How the objects are linked:
FL: +>SQ, *>TN, !>CN, $>DR, &>LC, %>CH, §>RJ
BD: +>JQ, *>LD, !>BN, $>RL, &>JC, %>SF, §>QL
TM: +>FT, *>LC, !>FC, $>HD, &>TN, %>HS, §>RP
TC: +>ZB, *>none, !>TQ, $>none, &>SL, %>LG, §>none
DT: +>QD, *>FG, !>none, $>MJ, &>JZ, %>none, §>none
QT: +>DR, *>NF, !>PC, $>SQ, &>QN, %>ZS, §>TP
FT: +>TM, *>QL, !>GJ, $>DP, &>RN, %>RG, §>LD
SF: +>PM, *>FS, !>GT, $>ZL, &>FR, %>BD, §>LL
FS: +>QC, *>SF, !>SM, $>HM, &>GL, %>LD, §>RG
SQ: +>FL, *>RN, !>BT, $>QT, &>QL, %>DS, §>JC
BT: +>CN, *>QF, !>SQ, $>PC, &>QQ, %>DC, §>QG
RJ: +>JC, *>MJ, !>LG, $>FG, &>JQ, %>TQ, §>FL
RP: +>LD, *>JQ, !>QS, $>JZ, &>MJ, %>QC, §>TM
QM: +>QQ, *>FC, !>LC, $>GB, &>CN, %>SG, §>RC
CM: +>none, *>none, !>ZN, $>ZB, &>MP, %>MQ, §>none
RL: +>HZ, *>BF, !>TJ, $>BD, &>TP, %>ZL, §>QN
CD: +>TJ, *>CT, !>HZ, $>RC, &>PQ, %>HH, §>GB
LT: +>none, *>none, !>MC, $>JD, &>none, %>BC, §>MP
DR: +>QT, *>none, !>none, $>FL, &>QZ, %>none, §>FG
ZB: +>TC, *>MG, !>FR, $>CM, &>GT, %>QG, §>DC
BN: +>RC, *>JT, !>BD, $>TJ, &>QG, %>GT, §>QQ
RC: +>BN, *>QS, !>JQ, $>CD, &>LG, %>SL, §>QM
RG: +>HS, *>LL, !>GP, $>HC, &>PH, %>FT, §>FS
SM: +>TR, *>GT, !>FS, $>NG, &>MG, %>JT, §>GP
DS: +>CH, *>PH, !>DC, $>ZS, &>LL, %>SQ, §>FR
ZL: +>PG, *>HM, !>MP, $>SF, &>ZN, %>RL, §>MC
MQ: +>PQ, *>BG, !>TP, $>QG, &>TJ, %>CM, §>PC
NF: +>none, *>QT, !>none, $>RN, &>DP, %>none, §>QD
PJ: +>none, *>ZN, !>none, $>GL, &>HM, %>QD, §>none
QF: +>none, *>BT, !>RN, $>none, &>GJ, %>none, §>BZ
TQ: +>FR, *>JH, !>TC, $>JL, &>PM, %>RJ, §>CH
SG: +>JD, *>none, !>TB, $>none, &>none, %>QM, §>SL
NG: +>none, *>MP, !>HM, $>SM, &>none, %>DN, §>none
CN: +>BT, *>none, !>FL, $>none, &>QM, %>none, §>LG
DP: +>HD, *>QN, !>RH, $>FT, &>NF, %>HC, §>BF
JZ: +>BF, *>HZ, !>CT, $>RP, &>DT, %>MD, §>HD
GT: +>SL, *>SM, !>SF, $>MP, &>ZB, %>BN, §>JD
GP: +>none, *>JD, !>RG, $>none, &>none, %>GJ, §>SM
LG: +>QG, *>FF, !>RJ, $>PQ, &>RC, %>TC, §>CN
QC: +>FS, *>PM, !>TR, $>MD, &>JH, %>RP, §>HS
MP: +>HH, *>NG, !>ZL, $>GT, &>CM, %>TJ, §>LT
BZ: +>FF, *>QG, !>BM, $>BG, &>JT, %>MG, §>QF
TB: +>LL, *>HS, !>SG, $>GH, &>CH, %>LC, §>PM
FR: +>TQ, *>GL, !>ZB, $>ZN, &>SF, %>JC, §>DS
FG: +>TP, *>DT, !>PQ, $>RJ, &>HZ, %>JL, §>DR
QG: +>LG, *>BZ, !>JC, $>MQ, &>BN, %>ZB, §>BT
TR: +>SM, *>SL, !>QC, $>none, &>none, %>QS, §>none
FF: +>BZ, *>LG, !>MJ, $>none, &>QS, %>none, §>none
LD: +>RP, *>BD, !>JT, $>BF, &>BM, %>FS, §>FT
BM: +>MJ, *>JC, !>BZ, $>QD, &>LD, %>GL, §>RN
GJ: +>FC, *>QQ, !>FT, $>RH, &>QF, %>GP, §>JT
QN: +>QZ, *>DP, !>BC, $>QL, &>QT, %>MC, §>RL
QD: +>DT, *>TP, !>BG, $>BM, &>BF, %>PJ, §>NF
GL: +>JH, *>FR, !>MG, $>PJ, &>FS, %>BM, §>PH
HM: +>MD, *>ZL, !>NG, $>FS, &>PJ, %>BF, §>HC
RN: +>TN, *>SQ, !>QF, $>NF, &>FT, %>PH, §>BM
TN: +>RN, *>FL, !>none, $>none, &>TM, %>none, §>MJ
QQ: +>QM, *>GJ, !>QL, $>BC, &>BT, %>JD, §>BN
MD: +>HM, *>PG, !>none, $>QC, &>none, %>JZ, §>none
BF: +>JZ, *>RL, !>DN, $>LD, &>QD, %>HM, §>DP
MJ: +>BM, *>RJ, !>FF, $>DT, &>RP, %>JH, §>TN
PG: +>ZL, *>MD, !>HH, $>PM, &>JL, %>HZ, §>GH
PM: +>SF, *>QC, !>SL, $>PG, &>TQ, %>JQ, §>TB
BG: +>none, *>MQ, !>QD, $>BZ, &>DN, %>none, §>none
BC: +>GB, *>RH, !>QN, $>QQ, &>PC, %>LT, §>TJ
QZ: +>QN, *>HD, !>GB, $>LC, &>DR, %>GH, §>HZ
JQ: +>BD, *>RP, !>RC, $>HZ, &>RJ, %>PM, §>LC
HS: +>RG, *>TB, !>none, $>none, &>none, %>TM, §>QC
ZN: +>JL, *>PJ, !>CM, $>FR, &>ZL, %>TP, §>ZS
JL: +>ZN, *>none, !>none, $>TQ, &>PG, %>FG, §>none
GH: +>MC, *>none, !>none, $>TB, &>none, %>QZ, §>PG
HC: +>none, *>MC, !>none, $>RG, &>none, %>DP, §>HM
JT: +>QS, *>BN, !>LD, $>DN, &>BZ, %>SM, §>GJ
PQ: +>MQ, *>none, !>FG, $>LG, &>CD, %>none, §>none
CT: +>DN, *>CD, !>JZ, $>QS, &>none, %>none, §>none
ZS: +>none, *>none, !>none, $>DS, &>MC, %>QT, §>ZN
SL: +>GT, *>TR, !>PM, $>HH, &>TC, %>RC, §>SG
HH: +>MP, *>none, !>PG, $>SL, &>none, %>CD, §>none
LC: +>QL, *>TM, !>QM, $>QZ, &>FL, %>TB, §>JQ
GB: +>BC, *>none, !>QZ, $>QM, &>none, %>none, §>CD
PC: +>none, *>none, !>QT, $>BT, &>BC, %>none, §>MQ
TJ: +>CD, *>DN, !>RL, $>BN, &>MQ, %>MP, §>BC
TP: +>FG, *>QD, !>MQ, $>JC, &>RL, %>ZN, §>QT
JH: +>GL, *>TQ, !>none, $>none, &>QC, %>MJ, §>none
HZ: +>RL, *>JZ, !>CD, $>JQ, &>FG, %>PG, §>QZ
QL: +>LC, *>FT, !>QQ, $>QN, &>SQ, %>LL, §>BD
DN: +>CT, *>TJ, !>BF, $>JT, &>BG, %>NG, §>RH
DC: +>none, *>none, !>DS, $>none, &>JD, %>BT, §>ZB
MC: +>GH, *>HC, !>LT, $>LL, &>ZS, %>QN, §>ZL
QS: +>JT, *>RC, !>RP, $>CT, &>FF, %>TR, §>FC
LL: +>TB, *>RG, !>JD, $>MC, &>DS, %>QL, §>SF
PH: +>none, *>DS, !>none, $>none, &>RG, %>RN, §>GL
MG: +>none, *>ZB, !>GL, $>none, &>SM, %>BZ, §>none
FC: +>GJ, *>QM, !>TM, $>none, &>none, %>none, §>QS
CH: +>DS, *>none, !>none, $>none, &>TB, %>FL, §>TQ
JD: +>SG, *>GP, !>LL, $>LT, &>DC, %>QQ, §>GT
HD: +>DP, *>QZ, !>none, $>TM, &>none, %>none, §>JZ
JC: +>RJ, *>BM, !>QG, $>TP, &>BD, %>FR, §>SQ
RH: +>none, *>BC, !>DP, $>GJ, &>none, %>none, §>DN

In the rows, 140 means zero.

The rows follow the links: the fewer symbols apart two objects are, the more alike their rows tend to be.

Each row is also shifted at random along 10 hidden directions that mean nothing.

Some objects, each with a row of numbers:
GB: 166 123 142 147 136 140 136 138 102 141 134 138 160 153 119 133 161 133 118 117 194 154 154 103 140 171 141 124 134 141 185 133 149 126 137 117 126 141 159 148 132 169 153 102 125 127 121 116 168 149 148 143 123 166 139 165 189 108 162 169 122 157 165 138 138 115
QT: 123 168 146 149 154 132 133 134 181 126 152 167 157 98 135 55 111 133 151 166 121 155 152 164 101 124 157 160 136 141 117 111 152 130 124 144 124 151 141 132 147 158 156 142 166 145 143 129 129 112 118 166 143 139 111 139 143 134 81 162 93 152 131 135 125 144
RN: 225 187 143 138 127 146 147 136 161 162 154 122 165 159 157 163 142 82 178 202 128 158 141 143 129 159 124 157 167 126 117 169 141 103 121 156 170 127 158 195 133 105 154 155 127 176 144 104 171 125 140 94 137 141 131 156 115 141 92 139 149 138 116 145 162 117
BD: 113 150 149 142 137 157 158 159 174 131 110 179 125 140 159 89 137 148 147 133 104 123 125 170 102 106 151 133 142 177 102 158 134 116 140 141 156 111 149 168 152 132 143 212 126 139 166 166 124 131 127 171 117 131 157 145 139 147 123 104 112 116 154 130 156 182
JZ: 144 127 147 146 129 139 159 132 143 167 165 132 146 133 123 155 158 126 133 130 122 140 129 156 170 126 152 136 152 141 101 149 137 121 166 140 132 156 161 162 132 137 138 143 98 172 115 149 126 130 134 132 174 171 133 146 148 116 141 146 158 139 110 138 137 134
QQ: 154 164 129 131 152 170 134 121 142 135 142 144 175 157 159 90 142 101 148 149 151 166 152 172 114 150 154 146 134 132 160 142 166 135 121 156 150 138 156 150 131 146 175 156 158 118 139 122 169 146 153 142 116 127 129 143 132 133 92 127 102 141 144 149 158 121
LT: 134 126 143 131 142 150 145 174 121 126 109 107 140 164 106 105 139 132 147 123 139 150 137 139 119 180 157 169 158 134 159 158 111 95 113 117 127 154 168 132 148 141 188 135 124 112 156 116 186 127 163 103 120 155 147 159 153 136 135 151 118 127 149 140 154 105
CD: 197 132 126 124 147 153 130 139 121 181 138 134 151 171 146 200 155 114 146 118 106 158 122 157 161 127 157 107 182 113 142 185 145 158 147 146 141 159 150 176 131 117 164 140 102 143 114 161 175 143 147 134 170 150 152 142 143 116 170 133 144 85 125 122 120 158
TC: 101 140 135 120 149 154 126 208 135 147 105 106 120 166 137 114 146 104 131 149 156 130 123 100 143 157 113 146 140 143 162 128 136 125 142 120 146 137 122 156 139 77 227 159 142 110 118 128 170 196 130 105 136 152 181 136 160 139 108 154 188 133 125 144 144 145
QD: 163 138 158 167 129 127 137 139 148 148 125 182 131 120 146 166 119 167 167 148 146 131 122 120 113 131 141 134 133 161 113 143 133 151 137 127 130 138 135 161 149 149 54 135 124 177 156 157 91 113 121 157 136 137 150 133 145 146 187 138 128 157 158 134 112 153
FS: 230 138 147 133 148 141 161 143 163 134 156 136 123 159 157 129 145 159 170 124 96 118 135 174 151 134 136 175 164 153 96 151 113 117 108 164 159 133 159 128 158 139 144 176 152 144 170 152 128 127 160 101 156 129 135 132 109 177 116 122 179 113 121 159 158 144
BZ: 158 175 124 145 161 159 102 106 153 165 168 169 160 165 198 189 114 100 204 175 128 159 122 178 117 125 141 134 150 141 122 142 184 199 132 164 157 154 113 171 117 90 86 162 153 152 133 144 109 152 141 147 161 105 150 87 102 160 135 118 157 145 113 148 109 162
LL: 151 133 152 135 138 132 160 134 149 101 127 127 123 140 143 119 139 173 120 134 131 135 156 145 134 156 146 155 156 140 160 155 110 129 109 146 164 114 135 106 155 142 141 149 157 120 186 125 180 124 154 124 118 121 131 151 119 152 141 131 119 134 165 149 172 141
DN: 123 136 144 147 134 160 141 131 121 170 139 139 162 160 125 156 150 100 169 140 148 155 120 152 128 163 161 147 141 143 141 162 150 133 133 129 125 174 169 171 131 149 116 125 115 152 129 131 127 128 160 119 136 148 142 141 138 127 156 147 128 149 135 148 132 104
MG: 259 150 139 131 148 148 107 143 137 139 126 125 120 165 161 179 113 136 165 150 146 139 121 147 143 157 131 149 135 143 152 149 129 183 138 149 152 142 109 130 140 89 118 147 153 132 159 155 147 149 156 121 146 115 167 104 110 167 162 125 171 140 141 146 129 157
HH: 165 122 127 141 163 150 137 125 94 171 182 139 137 166 174 196 148 134 177 116 146 155 123 131 138 153 140 115 156 123 149 140 154 147 113 116 129 166 160 160 136 161 129 105 121 121 98 111 118 153 139 116 156 135 139 145 159 150 158 148 166 131 122 138 125 110
RJ: 118 147 165 135 84 147 171 187 176 123 113 84 140 125 95 115 142 119 108 154 154 128 131 121 164 131 171 152 149 148 100 151 131 66 174 127 147 123 142 150 147 139 143 165 86 172 128 109 108 176 119 125 122 181 145 159 161 91 128 148 156 168 96 127 175 151
CN: 185 157 130 124 131 134 104 179 137 133 92 140 145 170 150 160 129 126 117 135 148 138 133 117 140 126 121 114 135 147 143 144 139 149 174 145 150 114 111 164 123 77 178 172 135 132 146 172 174 176 130 161 131 156 184 135 171 122 166 126 152 124 141 120 131 187
PC: 175 151 130 141 132 131 125 186 121 149 91 143 154 166 113 146 137 139 165 143 171 137 157 76 118 163 126 155 143 148 166 145 130 116 103 127 120 148 171 152 149 176 186 114 156 137 155 130 166 128 159 132 118 151 155 161 174 136 160 159 138 121 173 136 124 114
DC: 62 164 137 111 140 162 130 168 147 132 135 83 151 169 161 157 106 80 185 181 107 170 109 181 112 157 158 157 162 115 127 175 146 116 128 139 146 149 136 164 128 78 158 164 116 130 134 100 146 158 139 90 129 130 145 133 112 143 104 123 134 139 80 134 162 131
JL: 98 128 167 135 135 152 146 177 148 135 124 133 110 96 122 60 135 131 99 158 82 145 113 139 105 154 134 134 136 116 138 152 127 83 158 101 104 147 159 173 127 160 166 139 86 148 96 108 158 141 105 123 125 170 122 206 151 123 104 138 93 141 123 124 156 136
NF: 169 153 145 153 159 108 110 146 150 141 109 203 130 113 140 106 122 164 138 148 173 127 153 93 113 139 90 130 106 175 168 101 135 185 148 132 138 119 101 147 144 102 151 139 185 136 171 188 184 101 117 189 137 140 171 118 162 150 155 161 122 148 213 134 95 166
SF: 120 148 128 127 135 149 175 138 146 140 160 134 119 139 160 167 132 164 160 132 110 116 122 168 155 120 150 123 124 147 115 152 138 135 157 131 143 140 149 133 155 150 139 158 141 126 154 158 94 130 135 151 133 117 152 138 125 171 145 117 155 119 125 133 162 137
GH: 236 117 140 131 122 98 167 150 137 131 165 77 132 159 111 179 139 168 145 97 160 129 148 122 198 140 167 153 178 144 111 127 106 110 130 145 145 141 142 87 178 124 166 129 133 133 156 141 128 131 147 104 174 161 152 121 169 131 159 179 202 137 112 136 144 135
DS: 151 141 128 129 116 105 154 140 153 118 124 98 125 134 126 216 127 185 127 156 133 137 169 121 174 143 135 154 150 119 173 154 115 158 127 162 148 129 129 91 159 163 155 103 178 147 188 146 167 115 156 132 143 115 131 149 111 164 175 139 147 117 159 131 151 140
TJ: 240 153 138 131 162 158 128 153 146 166 135 149 153 178 153 119 129 87 190 124 144 160 119 160 117 144 173 146 183 160 133 158 146 142 98 133 152 154 134 170 157 80 164 167 131 121 145 143 167 130 145 122 150 131 177 98 148 134 125 149 138 112 140 139 116 146
SG: 88 127 134 133 132 158 138 141 88 133 135 135 122 144 156 168 154 152 102 126 135 145 113 143 134 150 127 91 82 119 166 151 146 135 208 103 120 133 149 164 102 149 138 134 109 114 107 146 141 167 128 166 100 146 151 182 163 133 175 109 116 145 138 124 160 134
JT: 61 145 142 114 112 169 145 155 168 124 90 82 152 128 59 72 148 92 77 142 111 137 135 215 170 130 174 161 90 143 130 171 139 124 235 155 110 158 145 117 120 128 175 178 103 155 145 178 160 150 170 157 127 163 137 147 107 101 124 117 92 145 117 134 191 147
HZ: 141 119 174 155 121 142 163 130 152 133 155 121 141 116 126 108 145 127 120 129 195 147 130 129 146 140 188 128 168 162 136 126 146 127 136 114 152 132 113 136 153 115 81 142 95 148 122 105 123 145 112 140 148 164 143 121 164 92 150 171 124 195 136 130 143 149
RL: 101 125 144 135 134 133 170 195 165 138 80 175 134 141 94 76 158 170 139 110 79 116 161 128 114 124 149 171 173 157 108 167 97 76 91 146 122 145 219 149 171 213 209 167 137 152 171 165 160 102 158 142 129 154 133 185 153 145 132 140 119 63 169 138 143 144
RP: 246 146 154 149 137 161 131 132 128 175 134 176 118 148 185 170 168 116 104 143 129 134 114 138 135 131 95 77 137 147 150 175 137 163 176 121 182 97 116 227 110 65 124 175 100 151 124 168 191 143 113 156 132 146 175 152 144 126 169 105 137 118 167 126 142 179
JH: 124 135 142 143 161 136 127 170 159 127 122 178 114 120 140 74 165 173 110 140 90 117 169 116 132 136 83 166 150 126 144 114 122 114 111 164 140 136 163 132 132 185 193 152 176 141 136 142 157 160 139 121 149 151 109 176 135 171 93 137 163 112 149 160 137 149
QC: 166 139 147 156 163 163 143 115 111 169 186 171 110 129 203 154 169 133 127 150 145 136 109 133 136 147 90 90 114 138 166 132 154 167 159 112 161 122 120 188 117 105 123 146 127 124 102 136 144 150 112 144 142 136 151 150 141 161 125 122 157 154 144 142 143 135

From each start, follow one symbol. Which object do you reach?
Answers are names.
new walk
103 157 144 135 137 140 154 160 134 175 140 166 146 152 152 137 135 109 179 145 118 137 107 154 111 134 128 123 112 165 83 160 135 110 170 115 131 134 162 214 129 89 156 184 103 149 153 174 137 90 124 152 127 158 175 147 170 137 140 136 130 127 135 123 130 133
$ -> FT
new walk
172 135 126 131 150 150 154 122 126 144 168 111 145 130 116 119 138 135 147 122 136 147 126 172 155 148 176 153 110 133 148 129 150 143 155 125 101 187 158 104 150 177 152 112 139 118 115 136 115 129 155 135 145 132 120 138 139 147 129 154 126 148 118 144 150 98
$ -> GT
new walk
115 133 140 131 161 164 126 115 150 111 141 133 126 137 157 112 121 141 132 133 137 149 124 193 127 136 167 136 132 144 158 136 157 186 149 140 145 145 104 107 137 105 105 157 148 107 148 151 135 158 144 158 136 106 143 98 107 158 134 118 116 157 139 148 152 167
% -> BN
new walk
134 149 153 154 119 123 145 113 147 116 165 118 130 111 140 157 118 167 140 167 187 130 149 123 151 155 131 148 97 150 151 112 137 156 168 133 145 128 105 94 142 138 72 112 168 145 157 125 99 131 129 150 128 124 133 124 127 157 156 152 156 210 142 144 152 121
% -> RN
new walk
202 161 132 145 142 110 133 157 161 128 107 178 140 168 170 180 136 178 176 154 145 128 179 81 117 131 111 158 190 153 150 142 123 147 61 172 184 105 141 140 172 155 159 145 202 147 204 142 169 125 153 145 134 118 149 134 143 169 157 138 160 97 186 144 124 168
% -> DS
new walk
151 132 139 154 143 148 163 126 119 139 204 157 120 127 181 150 149 179 150 109 147 114 115 146 147 118 141 110 105 156 96 112 154 112 156 112 140 135 153 140 143 184 102 147 130 129 103 129 35 166 109 159 134 136 140 157 174 158 140 125 174 170 108 142 153 131
§ -> TB
new walk
107 139 146 154 114 125 169 139 133 136 127 144 152 180 140 202 168 162 169 144 170 124 171 95 146 150 117 158 160 156 141 163 117 110 94 155 175 111 177 152 152 173 122 137 162 165 194 135 145 119 176 120 120 140 146 151 141 153 178 141 168 123 174 154 155 120
% -> RG
new walk
129 118 132 124 171 150 127 169 127 154 101 150 129 163 116 124 150 137 147 123 82 142 136 158 128 166 122 167 157 120 158 173 107 137 113 149 118 170 178 147 133 147 203 137 139 123 147 170 200 119 175 104 150 148 139 159 123 167 138 131 134 79 156 145 133 124
* -> MP
new walk
152 130 169 162 114 132 132 130 149 129 120 152 124 127 146 176 147 164 101 155 167 131 152 104 149 139 124 123 145 143 159 148 133 161 145 143 166 109 108 147 133 140 56 135 129 177 145 134 134 157 121 154 139 144 141 146 133 121 191 133 140 169 165 143 134 176
+ -> BM
new walk
58 131 135 134 139 116 127 159 162 168 123 142 132 138 138 182 129 131 147 150 121 133 137 132 161 111 128 124 173 144 119 146 137 177 147 158 145 140 101 165 140 72 146 151 125 165 140 179 163 138 123 143 182 154 165 108 136 129 164 152 170 114 136 124 98 188
* -> FG
new walk
214 141 132 116 144 159 133 105 141 142 152 102 130 137 133 161 133 124 120 133 83 147 120 236 180 136 167 141 113 119 130 171 142 180 209 163 125 163 130 112 118 112 130 158 120 135 141 182 139 132 167 148 161 126 131 123 84 157 144 104 129 131 112 145 165 154
% -> JT
new walk
241 135 157 151 163 138 163 128 134 143 190 158 126 139 173 109 123 143 198 126 175 143 127 135 114 156 164 145 166 170 127 111 135 132 80 107 152 138 134 135 181 126 114 137 155 112 143 108 104 120 123 112 145 119 152 112 158 162 117 164 160 169 140 149 129 117
§ -> MC
new walk
153 166 126 140 167 139 96 127 158 111 112 190 164 127 147 70 121 149 123 151 153 147 172 143 107 131 131 152 110 146 170 103 162 178 134 162 142 132 120 113 130 161 164 144 203 116 153 148 157 152 144 196 118 120 128 127 138 154 106 129 96 147 172 145 124 161
% -> DC
new walk
142 122 151 149 163 138 154 129 141 146 168 153 122 130 138 116 148 155 172 134 120 137 140 150 123 157 134 173 165 141 135 138 116 124 86 129 136 151 167 137 155 163 129 129 144 141 148 129 139 105 155 101 153 135 124 149 124 170 119 151 142 130 149 160 138 113
§ -> HC
new walk
129 122 142 150 118 120 126 161 151 118 132 119 156 171 123 182 131 164 164 119 186 116 156 109 175 130 158 175 168 158 92 121 144 132 112 173 149 148 138 91 152 166 91 141 148 170 145 137 62 194 165 124 160 153 143 97 154 129 179 156 218 167 107 162 123 166
& -> QS
new walk
178 160 123 144 134 152 140 99 119 146 171 143 187 154 137 164 158 121 158 143 158 145 147 169 154 150 150 145 89 137 136 135 176 136 170 150 128 155 185 135 115 197 119 125 153 143 131 134 99 145 164 157 119 138 115 150 139 143 137 130 134 166 124 153 160 93
& -> QF
new walk
192 125 147 158 121 144 116 150 129 118 95 154 145 142 124 150 160 172 104 131 168 131 178 83 137 150 135 143 156 127 183 145 139 132 105 148 143 130 161 125 135 232 109 113 151 154 134 107 140 188 157 143 122 144 116 177 151 120 182 133 129 144 166 151 145 147
& -> RC
